Each row is followed by its class.
 -5 -22 -12 -52 -28 -20 -65  29 -12  15  20  17  -8  -7 -95 -32   3   3  66 -20  15  29   7 -15 -14  16  17  39   6  44   6 -45  21  31  -4  34 -19 -23 -13 -27  18  15  -6 => Gede
-32   5 -12  24  20   8  -1  26 -18  -5  17   7 -63 -58  -1 -69  30   6  54 -61 -27  15  11 -24   3 -18  31  30  30 -11 -39  17  35   1  21 -22  21 -34  15  11 -36  13  -4 => Gaki
 13 -18 -19 -57 -25 -26 -68  28 -24   6  14   3  -4 -20 -90 -42   6  20  64 -16  17  15   0  -8 -22  25  34  58   6  40 -11 -11   7  19  -2   7   3 -23  -6 -18  21  24  -9 => sepef
 -8 -46 -26  -5 -12  78   4  21  12 -15  44  13  14 -43 -15  11  -9  35  14 -10  -7  35 -13  -8 -14  31 -30  51  -4   2  17 -44  18  25 -11  24  26  41  23  37 -15   8   0 => Vuti
 15 -33 -24  -1  -7  64  13  22  10 -10  37  24   7 -40 -17   2  -5  28  16 -13 -12  56 -15  -7 -17  38 -47  45  -7   0  18 -42  18  52  -8  22  34  23  22  33 -14   8  -9 => sepef
 -8   5  -8  14   0  20  -6  38 -15  20  21   4 -39 -70   0 -47  16   4  60 -59 -21   5   2 -19  15 -13  24  44  20  -6 -18  11  35 -21  30 -12  19 -20  25  14 -29  17   3 => gise
 -1 -33 -23   7 -18  28  22  33  23 -20  42  21   8 -46 -24 -13 -14  16  28 -15  -2  30  -6   0 -11  44 -20  50  -1   0  16 -37  25  39   2  27  49  42  24  16 -22   0 -13 => lipo
 23 -27 -18 -49 -24 -26 -58  23 -20  16  21  22  -8 -17 -84 -39   8  22  77 -20  14  34   5  -9 -14  14  14  40   1  47   0 -37  13  40  -1  23 -17 -43 -12 -22  10  26  -6 => sepef
-10   9 -12   9   9  22   6  45  -9   4  29   7 -40 -72  11 -34   2  11  51 -59 -13  36  12 -28  10 -10  22  45  21   0 -33  17  39 -42  26 -20  19 -12  21  23 -25  10  -1 => tud
-19  -2  -8   7  14  29   9  29  -3  19  29  -3 -40 -54 -11 -52  22  -2  57 -45 -25  -1  14 -15  12  -6  32  25  26 -14 -27  11  37 -23  13 -17   0  -6  30  11 -34  19  -2 => Gede
-10  12  -3  18   9  26  -8  40 -15  17  25  -1 -29 -60  -2 -37  10   3  57 -50 -27  12  -2 -24  18   0  23  44  19   0 -28  12  33 -32  17 -10  19 -17  32  14 -34  12  -8 => Tumab
 -5 -20 -19  10  -9  42   5  27   2 -20  32  20   7 -40 -23 -12  -1   7  21 -12 -13  49 -10  -2  -5  45 -17  53 -11   3   9 -24  19  41  -7  20  46  37  17  24 -27   1 -20 => Tumab
 16 -39  -7 -53 -27 -24 -63  24 -29  15  26  13  -3 -14 -76 -58   5  19  71  -4  23  23   1  -9 -18  19  25  30  14  45  -1 -41  16  52  -8  28 -13 -32 -16 -23   9  18 -14 => bubi
  2 -30 -17 -39 -41 -30 -59  28 -16  19  25  16 -10  -6 -97 -38   7  12  71 -26  26  20   7  -5 -12  24  20  30   8  49  -7 -40   2  43  -7  40   1 -30  -5 -34  23  21  -9 => lipo
   6  -20   -3  -45  -24  -14  -65   31  -29   22   20   12  -11  -15 -100  -45   -2   -9   75  -28   26   11  -11    3  -11   39   40   51    7   41    2  -12   15   31   -5   27    0  -31  -14  -17   -7   25  -15 => bubi
 -4 -38 -25  -7  -6  62   5  31   1 -20  36  18   5 -41 -20   7  -5  22  15 -23  -2  66 -11 -12 -12  44 -45  52  -2   3  15 -34  12  33 -14  11  31  29  20  40 -15   0 -12 => tud
  5 -18 -24 -48 -34  -9 -65  23 -26  12  18  -1  -7  -9 -83 -49   8  11  68 -18  24  27   3  -4 -12  35  27  42   5  39 -11 -16   9  23 -12  -2  -6  -7 -10 -25   2  31 -11 => Gede
-17 -31 -30  -1 -18  44  21  27  10 -15  32  13  -2 -33   5  -6  10  21  22  -8 -10  36  -2  -6 -21  29 -19  25  -6  -8  14 -50  10  28 -11  32  37  29  24   9   4  -7  -4 => Legap
 -1 -16 -19 -51 -29 -20 -66  27 -28  15  19   1 -11 -12 -89 -47   7  19  63 -18  32  24   6  -6 -14  37  40  42   3  35 -18 -21   2  12 -14  -1  -1 -27 -17 -20  15  33 -14 => Legap
-18   8 -11  17  20  17  -5  42  -6   7  35  14 -50 -67  -5 -34  14   6  65 -54 -25  20   8 -28  18 -14  19  51  13  -8 -28  12  37 -26  29 -15  14 -25  31  25 -32  15   0 => Gaki
 -3 -30 -30  -4 -15  76   8  26  19 -16  41  14  17 -37 -18   9  -5  24  14 -16  -8  51 -11 -14 -15  34 -47  43 -13  -2  16 -48  22  40  -9  20  26  47  20  27 -19   2  -3 => Gede
-23 -30 -23   9 -16  49   7  25  -3 -14  23  16  -3 -42 -16 -26   4  13  19 -14  -5  29  -9  -4 -18  29 -18  39   5  -5  20 -36  17  55  -1   8  43  26  15  19 -20   1 -13 => gise
 -5   0 -11  14   5  18   1  41 -14   8  28   1 -41 -59   5 -35  18   7  55 -63 -24  20   7 -28  16  -2  12  41  29 -12 -21  13  37 -41  28 -20  16 -14  21  18 -34  13   0 => tud
  0 -36 -26  -1  -8  65  12  23   1 -10  49  19   1 -32 -18   7  -2  16   9  -8   1  54 -12   5 -14  49 -32  41  -7  -7  10 -40  10  47 -20  17  33  26  13  30 -13   8 -15 => Legap
-13 -29 -27   8 -15  47  14  28  13 -19  29  18   7 -51 -20 -24  -4  16  21 -25 -10  36 -11  -9 -15  30 -22  44   0  -3  26 -41  25  47   0   6  43  37  14  22 -20   0  -7 => gise
 -7  -6  -4   2  13  13   7  30 -15  16  30   0 -44 -64  -5 -52  16  13  53 -41 -15  18  18 -22  16  -1  26  25  28  -3 -33  15  28 -25  12 -26  15 -16  27  25 -22  12 -12 => tud
  8 -22 -23 -52 -15 -24 -72  24 -26   4  24  13 -13 -12 -87 -42  11  18  68 -22  23  27   0  -7 -10  20  32  44   3  40 -20 -13  -1  16  -4  -3   2 -28  -9 -14  15  28 -12 => Gaki
-14   9 -11  17  18  15  -2  36 -15   8  35   9 -48 -61  -9 -40  14  -2  68 -56 -30  15   1 -26  16  -6  23  49  14  -9 -20  11  29 -20  24 -21   8 -31  30  19 -32  18  -4 => Gaki
-17   1  -8   8  11  21   6  37  -7   3  33   4 -43 -60  -7 -41  14  -1  48 -46 -22   7  10 -15   2  -5  29  42  22 -15 -31   3  36 -23  17  -8  23 -15  14  15 -22  19  -2 => Legap
 -8 -43 -15  -1 -10  60  -1  32   8 -14  38  15   4 -41 -12   2 -11  14  16 -11  -9  47 -12 -15 -16  49 -43  52  -9   8  20 -44  10  52  -9  28  37  27  22  41 -14  15 -10 => sur
-31   3  -2  21   3  -4  -9  28 -20   3   9 -12 -59 -58   4 -61  19  -9  39 -58 -31  -3  10 -30  -5  -6  34  42  34   3 -40  12  26  -1  23  -4  26 -20  19  16 -14  10  -4 => sur
-27   4  -6  17  12   7   1  24 -22   3  13  -5 -58 -59   1 -73  24   5  36 -42 -21   4  17 -18  -5  -6  38  31  33 -14 -43   4  37  -8  11 -12  26 -26   5   9 -17  13  -7 => Legap
 -1 -39 -22   9 -12  49  20  21   7  -7  29  12  -1 -47   0 -20   3  23  34  -8 -19  41  -3  -3 -18  38 -15  33 -12  -1  28 -39  12  38 -13  33  36  23  34  10   2 -10  -5 => sepef
-16 -19 -19   7 -14  45   8  40  20 -19  29  18  15 -44 -13 -21  -2  21  29 -12 -10  42 -11 -12  -6  43 -22  48  -5   4  17 -28  26  35 -11  15  46  37  17  19 -25   2 -17 => Tumab
-32   9  -7  23  14   7  -5  24 -19   5  17   4 -62 -59  -7 -67  22  -3  52 -52 -29  13   5 -22   6 -17  29  43  25  -8 -40  15  35   1  19 -16  19 -32  22  13 -20   8  -9 => Gaki
 20 -33 -13 -54 -29 -31 -64  31 -12  18  25  17 -14 -15 -85 -32   6  14  76 -11  10  33   6 -11 -11   7  19  40   6  43   9 -41  22  42   1  37  -6 -42  -6 -18  34  13 -11 => sepef
  9 -33 -26 -50 -35 -16 -79  17 -28   9  17  -2  -4 -14 -81 -32  -3  24  62 -12  25  22   3  -9  -8  22  39  55   9  42 -16 -17   8   8 -13   4 -11 -16 -15 -10  25  25  -7 => Vuti
 -4 -42 -24  12 -17  47  12  23   5 -14  32   5   0 -40  14 -31   8  29  23 -22  -9  29  -8   3 -21  34 -12  26  -4   5  33 -52  19  44 -14  37  30  29  20  17 -11  -8   1 => bubi
-17 -33 -30  -1 -15  42  11  26  13 -26  33  17  -9 -39 -16 -19   7  12  16  -9   1  36  -1   3 -23  37  -9  41  -1 -11  -5 -31  18  41 -10  17  42  32   8  17 -13   7 -14 => Legap
-18  12 -13  16  -2   9  -6  31  -9   3   8  -7 -47 -51   3 -61  22   8  45 -48 -17  10  11 -19  10 -11  17  41  26  -8 -34   2  37   0  13 -14  14  -3  16   4 -21  11  -4 => Gede
-12 -32 -23   7 -17  32  16  35  18 -25  40  12   0 -41 -18 -19  -6  12  19 -17  -7  27  -6  -1 -16  37  -9  43  -1   4  14 -36  18  46   3  29  47  35  24  14 -20  -2  -9 => lipo
 -1 -38 -22  13 -11  51  27  16  -2 -15  33   6   1 -46   6 -34   0  17  30 -22 -18  32  -8  -8 -22  35 -10  21  -4  -3  29 -50  14  44 -13  35  33  30  27   7 -11 -11   0 => bubi
  2 -39 -26   9 -15  45  24  22  16  -7  29  15   0 -50  12 -21   7  31  29 -12 -20  38  -3  -8 -16  34 -22  34 -16   5  25 -47  14  28  -5  38  32  29  34   8  -6  -8   3 => sepef
 -7  -2   0   5  14  23   8  31 -19  19  31   2 -40 -58  -9 -65  16   8  57 -35 -18   5  10 -11   7 -13  35  27  30  -7 -33  14  42  -4  15 -13  12 -15  28  25 -41  22  -3 => bubi
  4  -8  -9   8   3   5  11  26 -10  25  36  -6 -41 -53 -15 -57   9   3  57 -42 -18   6  18 -22  22   7  42  14  32   0 -37  13  29 -21  22 -16  15 -25  31  16 -35  17  -8 => lipo
  -6  -25   -8  -47  -19  -12  -67   17  -31   32   15   14  -16   -7 -111  -33   -5   -1   67  -24   12   11   -4   -7    1   28   37   53   11   37   -2  -25    9   17   -5   28   -1  -36  -15  -16   13   18    0 => Vuti
-10 -41 -35   7 -24  34  18  33  21 -22  34  15  -1 -36 -15 -26   0  13  28 -12  -2  25  -3   5  -9  40 -18  42   0  -3  11 -35  19  49   4  31  49  32  21  10 -27   3  -4 => lipo
-26   4   3  21  16  15  -4  22 -31  -5  11 -10 -57 -59   8 -71  24  -4  44 -53 -22  -3   7 -24  -7 -15  43  33  38  -9 -40  17  36  10  13  -7  26 -29   7  10 -32   9  -8 => bubi
-22   7  -6  22   0   7 -10  19 -26  10   5  -1 -55 -64  -5 -62  13  -6  33 -52 -17  16   6 -21   1 -20  40  43  26  -6 -40  10  34  -2  24 -17  23 -19  15  10 -12   5  -8 => gise
 -2 -27 -22   1  -7  40  21  25  19 -15  32  16   4 -51 -19 -19  -4  19  33 -11 -14  34 -10  -2 -17  37 -26  44  -1   0  16 -29  23  47   2  19  46  31  26  16 -20  -5 -12 => sepef
  8 -39 -27  -1 -19  59  18  34  15 -11  54  20  15 -33 -23  12 -17  24  13 -11   3  48 -12  -1  -9  41 -37  47  -7   6  19 -42  16  50 -13  28  34  33  27  33 -11   7 -11 => lipo
 -9   4 -18   9  11  23   1  49  -6   0  20   5 -38 -71  14 -33   9   9  53 -62 -17  28  11 -27  11  -7  11  46  29  -9 -25  10  39 -44  27 -14  17 -15  23  26 -20  10   3 => tud
-18  11 -12  13   7  30   6  39   1   6  30  -4 -38 -61   5 -39   5   5  57 -59 -24  11  11 -26   8  -6  21  38  24  -8 -18   2  41 -34  23 -21  12  -3  25  11 -40  14   7 => Gede
 15 -16 -15 -54 -32 -22 -83  32 -29  10  12   2  14  -6 -92 -38   0  19  64 -10  24  35   3 -16  -3  36  31  45   1  49 -10 -14   5   6 -14   5   4 -18 -14 -17  20  26 -15 => Tumab
 -7 -38 -27  19 -28  33  27  30  14  -8  33  16   0 -37   8 -15   3  22  19 -12 -11  31   0  -8 -12  40 -17  29 -10   2  28 -53  13  33  -4  56  35  34  34   2   5 -12  -5 => lipo
-15 -39 -26   2 -13  35   7  32   9 -13  28  14  -2 -41 -21 -31   0  13  33 -17 -14  27  -7  -8 -13  49 -26  47  -3   2  19 -38  14  58  -4  25  43  25  16  25 -22   8  -2 => sur
 -1  -2  -5  17   9  25   0  41  -2   9  25   5 -46 -65   5 -51  15  10  62 -50 -29  16  12 -16   8 -16  22  40  26  -7 -27  12  38 -16  18 -16  24 -24  24  17 -22  23   5 => sepef
-32   8 -15  15   3  13  -3  29 -23  -6  10 -10 -62 -62  12 -58  24   2  42 -59 -16  16  14 -26   0 -11  35  34  35  -5 -47  23  30 -16  23 -22  27 -24  13  17 -24   5 -10 => tud
 -8 -37 -21  12  -9  45  28  19  -6 -20  24  13   9 -45  18 -38   6  22  27  -7 -16  34  -8   2 -26  35 -16  27  -1   3  24 -45  17  46 -15  33  32  36  21   5 -14 -11  -2 => bubi
  -2  -20   -4  -37  -23  -29  -57   28  -24   29   19   13  -15   -5 -114  -41   -9  -17   69  -25   19    7   -1    0   -2   37   39   39    5   47    1  -21    8   27   -4   39    9  -41   -7  -32   10   18   -9 => lipo
 12 -27  -4 -45 -32 -25 -74  19 -22  19  23  19  -4  -5 -93 -33   4  10  69 -21  17  36   7 -21  -4  22  19  30   1  50  -3 -38   4  34 -13  27  -8 -43 -17 -24  15  21 -14 => Tumab
 17 -37 -24  -1 -13  58   6  25   8 -12  37  21  10 -41 -17   0  -4  31  24 -13 -10  63  -8   0 -16  37 -40  48  -6   0  21 -40  19  45  -5  20  38  29  23  32  -6   6  -7 => sepef
  0 -34 -29   8 -25  50  21  24   6 -14  25  10   9 -41  11 -22   1  22  34 -15 -13  41 -12 -15 -17  41 -27  30  -1   1  23 -51  18  38  -6  32  34  37  27  11 -16  -8  -4 => bubi
-10 -32 -21   8 -18  34  22  36  20 -24  39  14   1 -40 -12 -17  -8  15  21 -17  -2  20  -7  -2 -16  34 -15  39   6   5  15 -35  22  41  -2  28  48  34  24  13 -20   2 -15 => lipo
-25   0   0  27   0  -4 -11  27 -25   4  12  -9 -60 -55  -1 -60  19  -9  40 -61 -28   3  10 -27  -3  -3  31  45  34   1 -38  17  24   8  11  -7  21 -21  16  15 -10  13  -7 => sur
-17   2 -10  13  14  15  -4  44  -7   7  30  13 -48 -59   2 -41  16   8  68 -54 -21  12   1 -22  16 -10  24  49  14  -2 -22  15  31 -28  25 -15  11 -28  31  16 -43  16   1 => Gaki
 -14  -29   -8  -35  -19   -6  -67   13  -41   26   25    0  -21   -8 -113  -42    2   -2   65  -31    9   -5   -2    4   -7   27   47   39   12   43    5  -21    2   29  -15   28    2  -33  -14  -22   13   17   -1 => Vuti
-13 -46 -31  17 -17  52  12   9   1 -13  23   6  -2 -36   2 -13   6  23  26 -12 -22  29  -2 -11  -8  32 -20  31   2  -5  28 -54  17  24 -16  34  27  34  24  12   4  -7   0 => Vuti
  6 -28  -8 -41 -38 -38 -56  30 -17  20  23  27  -7 -15 -98 -38  -7   8  68  -8  23  28  10 -14 -12  17  13  43   7  43  -6 -44  16  50  -3  50  -3 -36  -6 -29  34  14 -14 => lipo
-19   6 -10  18  -4   5   2  27 -13   7  15  -1 -59 -50   1 -63  24   1  44 -56 -20  19  14 -15   7 -16  28  36  30 -13 -42   3  38  -2  12 -12  13 -28   6  12 -16  16  -2 => Legap
 -11  -31    2  -42  -20  -24  -69   29  -34   27   12   11  -24   -9 -111  -45    1  -18   68  -33   14    0   -2   -9  -10   46   33   47   10   46    1  -17   -1   37   -4   42   11  -42  -12  -20    9   24  -10 => sur
 11 -23 -22 -55 -36 -22 -59  28 -13  14  27  17  -9  -4 -86 -27   1  16  70 -26  19  31   6 -20 -14  11  17  38   5  37   3 -45  16  30  -3  21 -18 -24 -11 -27  13  15  -3 => Gede
 10 -20 -22 -48 -36 -22 -72  27 -33  11   7   8  -7 -16 -84 -50   3  11  58 -21  26  23   0 -18 -12  26  38  44   6  40  -5 -24   3  19   2   2  10 -22 -20 -23  19  27 -11 => gise
  2   7  -2  12  14  21   5  38  -5  13  27   9 -36 -71  -3 -36   7  11  59 -47 -29  22  10 -22   9 -11  17  52  21 -12 -28  12  39 -17  30 -10  24 -19  25  21 -21  14   0 => sepef
-19 -30 -31  11 -17  54  26  19  16 -19  26  12   2 -41   9 -17  13  16  28 -18 -21  31   4 -18 -18  34 -24  19 -13  -3  30 -55  18  30  -7  41  29  40  20  -4 -10 -10  -1 => Gede
  -7  -19  -10  -39  -18  -25  -69   30  -31   21   22   28  -32   -7 -103  -41   10   -8   73  -39   12   32  -12   -4   -8   22   30   57    9   40   -3  -19   15   32    4   27   -2  -47   -8  -21    7   18  -16 => Gaki
 -9 -38 -27  10 -23  51  12  27  10 -21  32  22  -4 -46 -10 -17   5  13  22 -28  -6  31  -8  -9 -14  25 -14  40  -8   2  20 -33  19  40   1  18  45  32   8  14 -28   4  -4 => gise
  0 -33 -28   5 -15  45  21  24  13  -9  28  12   3 -46  -3 -13   5  26  31 -13 -21  33  -6 -10 -19  30 -21  35 -10   1  24 -46  16  31  -3  36  35  30  34   8   3  -9  -4 => sepef
-10 -24 -28  -2 -15  47  19  34  25 -18  32  19  11 -45 -16 -19  -3  22  30 -16  -5  37  -1  -3  -8  46 -35  47  -6  -4  26 -38  27  39  -7  20  31  49  17  20 -29   0  -4 => Gede
-11   2  -6  16  -4   8   8  42   5  16  33   0 -44 -61   6 -42   2   6  51 -53 -17   5   9 -28  12  -7  25  41  23  -5 -26   4  37 -25  26   3  18 -19  37   8 -23  15   3 => lipo
  5 -26 -25 -55 -20 -24 -68  29 -29  11  34  13 -17 -17 -89 -42   5  10  79 -16  21  29  -6  -9  -7  29  39  59   5  43 -11 -15   8  22  -3  -2  -3 -34  -5 -13  10  26 -25 => Gaki
 25 -23 -22 -54 -32 -27 -68  35 -21  13  19   4  -9 -20 -82 -40   3  11  77  -9  16  21   1  -9 -11  24  36  53   8  39  -3 -11  15  21  -5  11  -3 -33  -3 -12  27  23 -17 => sepef
 -7  -1  -7   9  10  20   6  27  -8  13  24  -3 -43 -55 -11 -58  18   2  56 -44 -26   6  23 -23  16  -6  30  19  31 -10 -32  10  36 -18  10 -23  15  -8  19  17 -28  14  -4 => Gede
 -7   4 -15  26  -7  22  -1  39 -18  14  18   4 -37 -62   3 -45  12   4  52 -63 -21   6   2 -26  11 -16  26  44  21 -10 -17   6  38 -30  33 -18  12 -14  22   9 -35  17   7 => gise
  5 -34 -16 -58 -31 -34 -81  32 -24   9  13  -4  -4 -13 -82 -42   0  14  63 -12  24  14   0 -18 -17  37  33  52   6  44 -11 -19   0  21  -4  12   6 -19  -8 -12  23  27 -10 => sur
 23 -23 -20 -60 -24 -25 -72  23 -26   7  17  -3  -6 -11 -96 -34  -2  21  66 -17  25  29   4  -4 -13  24  32  46   3  42  -8 -18  -1  23  -4   0   2 -23  -1 -12  20  22  -8 => sepef
 -7 -34 -19   6 -11  48  20  22   0 -12  28   9   5 -47   8 -32   3  17  29  -8 -14  25 -12  -1 -18  37 -15  34  -7   0  24 -47  15  47  -8  39  36  30  22  11 -12 -10  -5 => bubi
 -2   4 -12   8   8  23   2  41  -7   8  24   6 -42 -66   4 -33  12   8  63 -46 -23  12  12 -21   8  -9  21  49  17 -11 -22  17  33 -20  32  -6  15 -27  27  19 -32  19   5 => sepef
